Each row has a hidden value; after the row comes its grade, the name of the range that the value falls in. Each part has its own.
-0.64 -0.79 0.32 -1.22 -0.45 0.85 0.60 0.56 0.28 0.74 2.40 1.10 2.85 2.37 3.26 1.04 0.89 3.09 2.97 2.26 => Zt
-0.87 -1.51 -0.89 0.35 0.08 1.25 0.96 1.52 0.78 0.50 4.35 1.16 2.55 1.97 1.74 0.78 1.41 3.60 4.05 3.26 => RR
-0.99 -1.09 -1.47 -0.62 -0.55 -0.07 -0.80 0.63 -0.08 -0.54 1.02 0.22 -0.14 0.65 -1.04 -0.25 1.54 1.72 4.47 2.92 => ZC
-1.26 -1.89 -2.47 -0.46 -0.38 -0.18 -1.07 1.23 0.42 -0.44 3.46 0.94 1.76 2.19 1.13 0.72 2.22 3.25 7.31 3.83 => Zt
0.18 0.33 -0.06 0.91 0.80 1.00 1.56 0.61 1.06 1.32 2.74 0.80 2.47 1.52 4.54 1.95 1.76 2.88 3.58 2.10 => RR
-2.12 -2.52 -3.72 -1.05 -0.84 -0.34 -1.54 1.80 0.56 -0.62 4.76 1.13 1.16 3.36 -0.26 -0.36 3.14 3.39 8.70 5.65 => Zt
-0.41 -0.35 -0.84 0.28 -0.07 -0.14 -0.36 0.51 0.13 -0.23 1.09 0.29 1.09 0.78 1.69 1.16 2.05 2.82 5.28 1.61 => HM
-0.22 -0.77 -3.06 3.20 1.26 -0.47 0.25 1.78 1.19 -0.05 2.39 0.81 2.19 -0.04 1.56 2.07 4.28 4.54 8.08 3.48 => RR
-1.46 -1.36 -0.72 -2.61 -1.19 0.31 -0.83 0.54 -0.34 -0.31 2.35 0.42 0.36 2.42 -0.50 -1.02 1.02 1.10 7.23 2.02 => ZC
-0.17 -0.27 -0.25 -0.71 -0.15 0.50 0.44 0.62 0.58 0.79 2.90 1.03 2.15 1.88 3.44 1.30 1.83 2.68 4.88 1.55 => Zt
-0.23 0.52 -2.74 0.23 0.18 -1.24 -1.57 0.49 0.51 -0.73 -0.58 0.20 -0.39 1.37 1.79 1.36 4.78 2.15 8.64 4.91 => Zt
-0.83 -1.67 -1.06 0.26 -0.10 0.40 0.01 0.98 -0.21 -0.73 1.05 0.11 0.92 0.01 -1.40 0.11 0.26 3.23 2.28 2.52 => ZC
-1.25 -2.07 -0.85 -0.06 -0.21 0.17 -0.29 1.23 -0.31 -0.95 2.15 0.26 0.77 0.43 -0.88 0.40 0.96 3.55 4.97 3.25 => HM
-1.72 -2.68 -2.59 -0.43 -0.64 -0.11 -0.94 1.34 -0.32 -1.16 2.56 0.48 0.72 1.57 -1.05 -0.17 2.01 3.33 5.05 4.31 => HM
-0.99 -1.72 -1.39 -0.25 -0.47 -0.02 -0.47 1.00 -0.15 -0.72 1.83 0.14 0.08 0.43 -1.33 -0.28 0.90 2.23 4.08 2.49 => ZC
-0.25 -0.75 -1.06 1.24 0.56 0.26 0.48 1.13 0.89 0.43 2.67 1.05 2.31 1.16 2.28 1.91 2.42 4.08 6.63 2.46 => NZ
-0.11 -0.13 -1.10 0.38 0.34 0.11 0.48 0.69 1.03 0.84 2.57 0.97 1.93 2.13 2.81 1.61 3.11 3.60 6.19 3.38 => NZ
0.96 1.03 0.08 2.28 1.45 1.18 1.39 1.30 1.22 1.17 3.50 1.02 2.05 1.78 2.08 1.79 2.88 2.65 6.16 3.47 => RR
-0.31 -0.97 -0.01 0.54 0.10 0.65 0.77 0.30 -0.17 -0.29 -0.30 0.05 1.31 -0.24 0.79 0.96 -0.29 3.69 2.42 1.33 => HM
-0.42 0.11 -0.97 0.16 0.21 0.51 0.28 1.00 0.97 0.69 2.84 1.12 1.81 1.71 2.94 1.60 2.73 2.43 5.66 3.37 => NZ
-1.15 -0.73 -1.48 -1.81 -0.83 -0.22 -1.15 0.58 0.06 -0.34 1.74 0.76 0.05 2.65 1.54 0.11 1.90 1.23 6.87 4.18 => Zt
-0.58 -0.93 -1.53 1.24 0.72 0.88 0.86 1.61 0.85 0.42 3.74 1.18 2.28 1.67 1.57 1.49 2.75 3.84 5.89 3.42 => RR
